Below are the code and all the weights of a small trained network. Each question names an input and a class and asks about switching units off, where a switched-off unit gives its printed mean instead of its output.

import numpy as np


def w(rows, s, z=0):
    codes = np.array(rows[::2]) - 128.0
    scale = np.full(codes.shape[1], s)
    scale[-1] = z or s
    return codes * scale


def f(y):
    return np.maximum(y, 0)


def log_softmax(a):
    a = a - a.max(-1, keepdims=True)
    return a - np.log(np.exp(a).sum(-1, keepdims=True))


def net(x, mask):
    res = np.array(x, float).reshape(1, 7) / 4 @ E
    y = f(res @ A[0][:, :-1].T + A[0][:, -1])
    res = res + np.where(mask, y, B[0][:, -1]) @ B[0][:, :-1]
    return log_softmax(res[-1] @ U[:, :-1].T + U[:, -1])


A, B = {}, {}
E = w([
[128,131,123,119,122,104,126,150],'x0',
[124,138,146,139,134,119,65,156],'x1',
[85,165,170,191,69,79,203,78],'x2',
[200,195,48,171,157,145,254,8],'x3',
[126,126,136,116,123,141,131,125],'x4',
[54,60,120,193,215,114,120,157],'x5',
[118,153,108,135,131,104,122,154],'x6',
],0.0087)
A[0] = w([
[59,86,118,186,185,135,172,34,250],'n1',
[55,131,159,193,31,114,247,108,252],'n2',
[140,248,137,111,176,176,123,89,167],'n3',
[79,70,213,210,116,79,155,139,146],'n4',
[68,69,84,59,129,191,109,234,220],'n5',
[107,79,193,62,89,164,92,148,253],'n6',
[175,194,151,35,97,32,80,62,252],'n7',
[126,155,183,81,2,89,65,134,207],'n8',
[194,224,112,3,139,164,91,168,248],'n9',
[121,188,83,155,171,99,172,83,139],'n10',
[20,85,202,184,113,140,171,202,86],'n11',
],0.0074,0.0028)
B[0] = w([
[130,194,149,149,191,94,91,214,238],'n1',
[78,222,160,118,171,70,173,253,254],'n2',
[183,99,13,125,120,196,130,184,206],'n3',
[63,158,160,51,127,112,108,74,212],'n4',
[163,30,140,134,235,90,125,124,250],'n5',
[162,79,189,198,207,106,35,109,240],'n6',
[168,217,74,148,105,243,146,150,226],'n7',
[87,190,163,191,179,210,129,159,240],'n8',
[213,122,116,162,140,182,113,126,248],'n9',
[134,171,114,166,154,170,140,137,218],'n10',
[76,97,153,100,46,23,136,60,221],'n11',
],0.0077,0.008)
U = w([
[240,123,107,172,216,138,97,195,252],'0',
[94,198,212,219,150,166,127,165,189],'1',
[255,120,50,120,112,194,165,109,84],'2',
[199,173,89,179,93,148,204,189,10],'3',
[129,7,99,131,170,96,100,179,40],'4',
[98,123,205,117,118,39,137,99,21],'5',
],0.0078,0.0028)

Each question gives the input, the list of numbers given to net, and the class t.
The units are the neurons (one row each of A and B). Each row of codes is followed by its name. A weight is (code - 128) times the scale printed after its matrix; where a second scale follows, it is the last column's (A, B and U).
mask holds one flag per neuron, in row order. A switched-off neuron (its flag False) gives its mean, the last column of its row in B, instead of its output. The means were averaged over made-up inputs and are rounded, as every weight is.
A unit's drop is (log p(t) with every unit on - log p(t) with that unit switched off) / (log p(t) with every unit on - log p(t) with every unit switched off).
The circuit of an input: a set's keep is (log p(t) with only the set's units on - log p(t) with every unit switched off) / (log p(t) with every unit on - log p(t) with every unit switched off). Starting from all 11 units, units are removed one at a time, each time the one whose removal leaves the highest keep (on an exact tie, the one counted first), for as long as the keep stays at least 0.8.
units of the circuit, in order: the units of the circuit, biggest drop first
k most important neurons: the k neurons with the biggest drops, biggest first
drop when u is switched off: that unit's drop, to one decimal
input [3,-5,2,2,6,0,-4], class 3: units of the circuit, in order : (n6 n5)
input [3,1,-2,-6,-7,8,-4], class 4: most important neuron : (n5)
input [6,1,2,-4,-4,8,-2], class 5: units of the circuit, in order : (n11 n4)
input [2,-1,-3,-3,3,1,4], class 4: units of the circuit, in order : (n7 n1 n5)
input [-8,5,-8,3,-6,0,-7], class 2: units of the circuit, in order : (n2 n1)
input [-5,0,2,6,0,0,5], class 3: 3 most important neurons : (n6 n5 n3)
input [-2,-5,-8,-5,4,1,2], class 4: 2 most important neurons : (n7 n5)
input [-6,-2,3,0,-6,7,-7], class 5: units of the circuit, in order : (n11 n8 n4)
input [2,7,-8,-1,6,3,-1], class 4: units of the circuit, in order : (n7 n8)
input [5,1,3,5,2,-1,8], class 3: 2 most important neurons : (n6 n5)
input [-4,-6,-6,0,1,2,2], class 4: 2 most important neurons : (n7 n8)
input [7,5,4,-3,-5,8,-5], class 5: drop when n11 is switched off : 0.1
input [-4,-2,5,1,1,-5,-4], class 3: drop when n6 is switched off : 0.5
input [-4,-6,6,-3,-6,8,0], class 5: drop when n6 is switched off : 0.0
input [0,-6,1,5,-2,-2,3], class 3: most important neuron : (n6)
